In the rows, zero is written as 128.
Each row is followed by its class. Each block has new classes.
[121 164 135 113 136 129 100  68 147 106 123 217 149  64  93  78 186 120
 114 155  60  99 169 128  68 135 139 116 108 185 136  85 135 128 151 128
 145 129  62  41 155 108 157 137 164 103 155 173 108 122 106 132 194 143
 133 135 132 118 176 139  98 147] : dc
[113 109 149 119 157 150 111  23 140 102 115 195 148  77 106 100 174 128
 132 129 103 132 171 122  60  94 124 122 148 174 122 125 118 126 156 104
 158 194 101  62 158 124 177 130 154 113 142 155 123 124 134 138 132 163
 120 143 139 115 158  93 105 128] : bg
[111 147  84 106 127 136 106  71 146 104 136 206 159  55  89 108 164 116
 113 177  67  94 179 119  77 129 143 132 139 170 136 102 143 123 150 135
 153 118  62  69 157  99 177 132 169 102 138 173 100 119 117 137 203 148
 121 128 120 126 172 131  99 182] : dc
[108 157 119 146 122 106 100  58 131 110 100 194 124  96 103  71 177 103
 126 175  92 106 169 102 102 119 162 109 120 175 137  86 102 133 153 136
 162 140  59 109 149 115 123 156 142 125 142 146 121 124 105  92 194 154
 103 110 137 130 172 140 106 138] : bg
[122 108 115 135 126 144 109  85 121 121 145 164 141 101 120  92 175 128
 146 175 123 117 172 114  81  78 117 126 140 135 127 134 133 147 156 122
 153 160  99  87 143 129 187 137 143  84 131 138 113 116 141 136 100 152
 119 135 143 114 125 111 110 129] : bg
[117 113 133 121 155 155  96  65 131  86 114 220 162  79  91 103 193 122
 127 133  93 115 180 122  53 101 112 120 141 152 143 103 112 119 162 130
 174 169  94  68 152  99 183 149 175 118 154 157 102 123 128 146 143 160
 118 124 137 125 156 118  96 133] : bg
[143 106 149 112 191 138 107  54 155 113  55 200 146  83 103 129 184 118
 115 132 103 138 202 119  88 132  94 116 137 169 153  87  64 129 157 133
 165 189 114  89 118  93 142 152 133 131 163 163 129 138 113 155 159 142
 123 128 126 131 182 127  98 142] : dc
[126 162 105 151 126 107 114  70 111 117 112 197 132 122 102 106 154 103
 115 197 106 131 168 126 103 129 120 116 126 153 147  73  89 129 163 127
 165 134  72 141 145 105 110 158 133 118 126 146 115 126 109 121 181 146
 114 106 163 145 174 129 110 136] : bg
[128 166 134 147 158 106  97  61 147 112  54 186 144  85 115  87 160 109
 129 155  96 139 197 148  91 136 168 113 123 170 147  43 119 131 153 146
 155 139  86  95 137 152 113 157 141 144 163 130 139 117 101 132 206 143
 111 104 128 148 200 143 118 159] : bg
[ 99 162 110 121 107 135 108  98 133 120 161 178 135  94 101  78 174 113
 135 160  94 105 136 122  85 110 129 128 126 146 117 119 126 101 141 121
 154 132  73  72 151 162 169 136 153  92 138 166 111 129 123 109 146 153
 120 153 149 117 163 129 109 128] : dc
[122 167 128 129 157 120 104  34 143 128  81 203 147  83 109 116 178 111
 108 139  81 123 183 103  90 111 126 115 136 171 148  71  98 121 155 135
 165 146  69  90 138 123 130 150 155 116 150 154 141 113 105 130 193 161
 113 124 133 107 182 136 107 149] : bg
[120 185 157 125 172 134  96  55 163 115 102 232 150  57 100 103 196 111
  86 134  46 105 211 116  61 141 137 116 123 177 132  89 143 127 148 135
 166 133  81  50 152 125 150 151 171 115 145 177  91 102  94 150 242 154
 136 141 117 126 219 133  65 151] : dc
[143 101 135 121 167 131 134  42  32 100  83 196 127  90 113 133 172 111
 122 143 124 156 189 119  75 123 110 111 148 141 149  90 108 134 151 136
 180 204 108 110 128  97 156 151 152 142 145 151 136 130 132 149 127 146
 116 126 143 127 149 123 121 142] : dc
[116 104 137 119 150 150  97  62 157 100 104 211 150  94 115 119 179 123
 142 162 104 125 181 137  70 102 111 118 131 155 143 107 130 143 163 134
 154 180  98  88 128 115 191 144 151 129 139 156 114 135 137 150 123 147
 126 119 140 128 152 115 109 141] : bg
[142 190 156 137 118 102 103  93 122 128 120 159 118 112 122  73 161 123
 113 156 100 118 142 106 104 126 147 131 126 166 147  88 108 130 140 125
 150 133  72 115 149 117 101 138 142 107 136 139 138 122  99 115 190 115
 104 129 161 116 165 141 115 144] : bg
[134 119 102 152 148 127 111  60 134 118  83 175 139 107 134 105 178 105
 141 155 156 147 174 117  91 107 102 108 142 147 155 111  83 134 166 131
 172 180 103 126 131 122 132 150 144 141 143 147 139 137 129 147 119 135
 112 108 146 129 154 122 111 136] : dc
[129  94 129 145 146 170 117  67 124 106 101 183 145 109 120 121 162 132
 142 153 130 142 181 123  77 112 110 114 146 134 147 109 105 147 177 127
 163 185 121 117 131 112 163 143 148 136 140 150 128 132 132 160  97 145
 113 109 145 127 144 105 123 108] : dc
[113 139 123 139 118 110 105  64 143 119  91 168 135  96 100 104 176 113
 111 175  83 131 187 118 107 138 131 118 135 175 156  68 108 129 159 132
 166 129  56 113 150 102 137 134 144 119 133 149 135 123  86 134 212 154
 107 112 147 130 165 140 102 149] : bg
